Below is a small trained network, with its code and all its weights. Each question gives an input and a class and asks what happens when units are switched off, that is, made to give their printed mean instead of their output.

import numpy as np


def w(rows, s, z=0):
    codes = np.array(rows[::2]) - 128.0
    scale = np.full(codes.shape[1], s)
    scale[-1] = z or s
    return codes * scale


def f(y):
    return np.maximum(y, 0)


def log_softmax(a):
    a = a - a.max(-1, keepdims=True)
    return a - np.log(np.exp(a).sum(-1, keepdims=True))


def net(x, mask):
    res = np.array(x, float).reshape(1, 3) / 4 @ E
    y = f(res @ A[0][:, :-1].T + A[0][:, -1])
    res = res + np.where(mask, y, B[0][:, -1]) @ B[0][:, :-1]
    return log_softmax(res[-1] @ U[:, :-1].T + U[:, -1])


A, B = {}, {}
E = w([
[121,158,145,15,144,120,78],'x0',
[28,108,56,74,188,137,188],'x1',
[92,113,82,128,144,7,73],'x2',
],0.012)
A[0] = w([
[135,93,86,194,172,68,99,158],'N1',
[99,139,100,221,93,121,161,11],'N2',
[150,192,139,30,123,141,49,73],'N3',
[113,115,118,172,45,152,154,200],'N4',
[135,121,57,120,154,77,131,5],'N5',
[139,175,157,140,118,186,183,142],'N6',
[84,113,53,91,208,126,237,35],'N7',
[231,162,149,193,88,126,4,4],'N8',
[142,138,97,134,123,22,94,144],'N9',
[123,109,79,241,108,152,116,146],'N10',
],0.013,0.0032)
B[0] = w([
[116,140,159,48,162,134,158,203],'N1',
[108,109,133,46,80,74,107,180],'N2',
[99,67,123,134,111,1,122,208],'N3',
[85,51,110,133,167,103,177,182],'N4',
[136,142,128,129,139,141,167,172],'N5',
[150,145,207,60,171,111,177,194],'N6',
[141,119,70,167,115,186,160,234],'N7',
[183,141,42,180,127,138,160,247],'N8',
[183,90,182,99,162,149,215,209],'N9',
[87,62,108,103,134,72,116,201],'N10',
],0.013,0.016)
U = w([
[170,114,23,138,125,168,173,149],'0',
[178,109,250,58,187,152,204,85],'1',
[36,61,103,81,96,42,107,125],'2',
[149,73,139,94,188,147,123,253],'3',
[155,169,79,113,77,198,23,55],'4',
[145,158,115,123,93,188,66,55],'5',
[106,222,142,146,106,139,108,55],'6',
],0.011,0.0073)

Each question gives the input, the list of numbers given to net, and the class t.
The units are the neurons (one row each of A and B). Each row of codes is followed by its name. A weight is (code - 128) times the scale printed after its matrix; where a second scale follows, it is the last column's (A, B and U).
mask holds one flag per neuron, in row order. A switched-off neuron (its flag False) gives its mean, the last column of its row in B, instead of its output. The means were averaged over made-up inputs and are rounded, as every weight is.
A unit's drop is (log p(t) with every unit on - log p(t) with that unit switched off) / (log p(t) with every unit on - log p(t) with every unit switched off).
The circuit of an input: a set's keep is (log p(t) with only the set's units on - log p(t) with every unit switched off) / (log p(t) with every unit on - log p(t) with every unit switched off). Starting from all 10 units, units are removed one at a time, each time the one whose removal leaves the highest keep (on an exact tie, the one counted first), for as long as the keep stays at least 0.8.
circuit, biggest first: the units of the circuit, biggest drop first
unit that matters most: the unit with the biggest drop
top k neurons: the k neurons with the biggest drops, biggest first
drop when u is switched off: that unit's drop, to one decimal
input [7,7,1], class 0: unit that matters most : N7
input [4,-2,5], class 1: top 2 neurons : [N9; N10]
input [-7,-3,-6], class 2: top 2 neurons : [N10; N9]
input [4,-4,0], class 0: top 3 neurons : [N8; N10; N2]
input [-6,-4,3], class 2: top 3 neurons : [N10; N2; N7]
input [-2,-4,-1], class 0: top 2 neurons : [N8; N3]
input [5,6,1], class 0: top 3 neurons : [N7; N10; N2]
input [-2,-2,-2], class 3: top 3 neurons : [N3; N7; N9]
input [4,1,-2], class 2: top 2 neurons : [N9; N3]
input [-6,-5,-2], class 2: top 3 neurons : [N10; N2; N7]
input [2,7,8], class 1: top 3 neurons : [N9; N8; N1]
input [-6,-5,8], class 1: top 2 neurons : [N9; N1]
input [-8,-5,1], class 2: top 2 neurons : [N10; N2]
input [5,7,6], class 0: unit that matters most : N7
input [-2,-6,-5], class 0: top 3 neurons : [N8; N9; N1]
input [0,-5,8], class 1: drop when N1 is switched off : 0.1
input [-2,-6,0], class 0: drop when N8 is switched off : 1.2
input [7,-3,-1], class 2: drop when N3 is switched off : 0.6
input [0,-7,3], class 0: drop when N8 is switched off : 2.7
input [4,6,-1], class 0: circuit, biggest first : [N7]
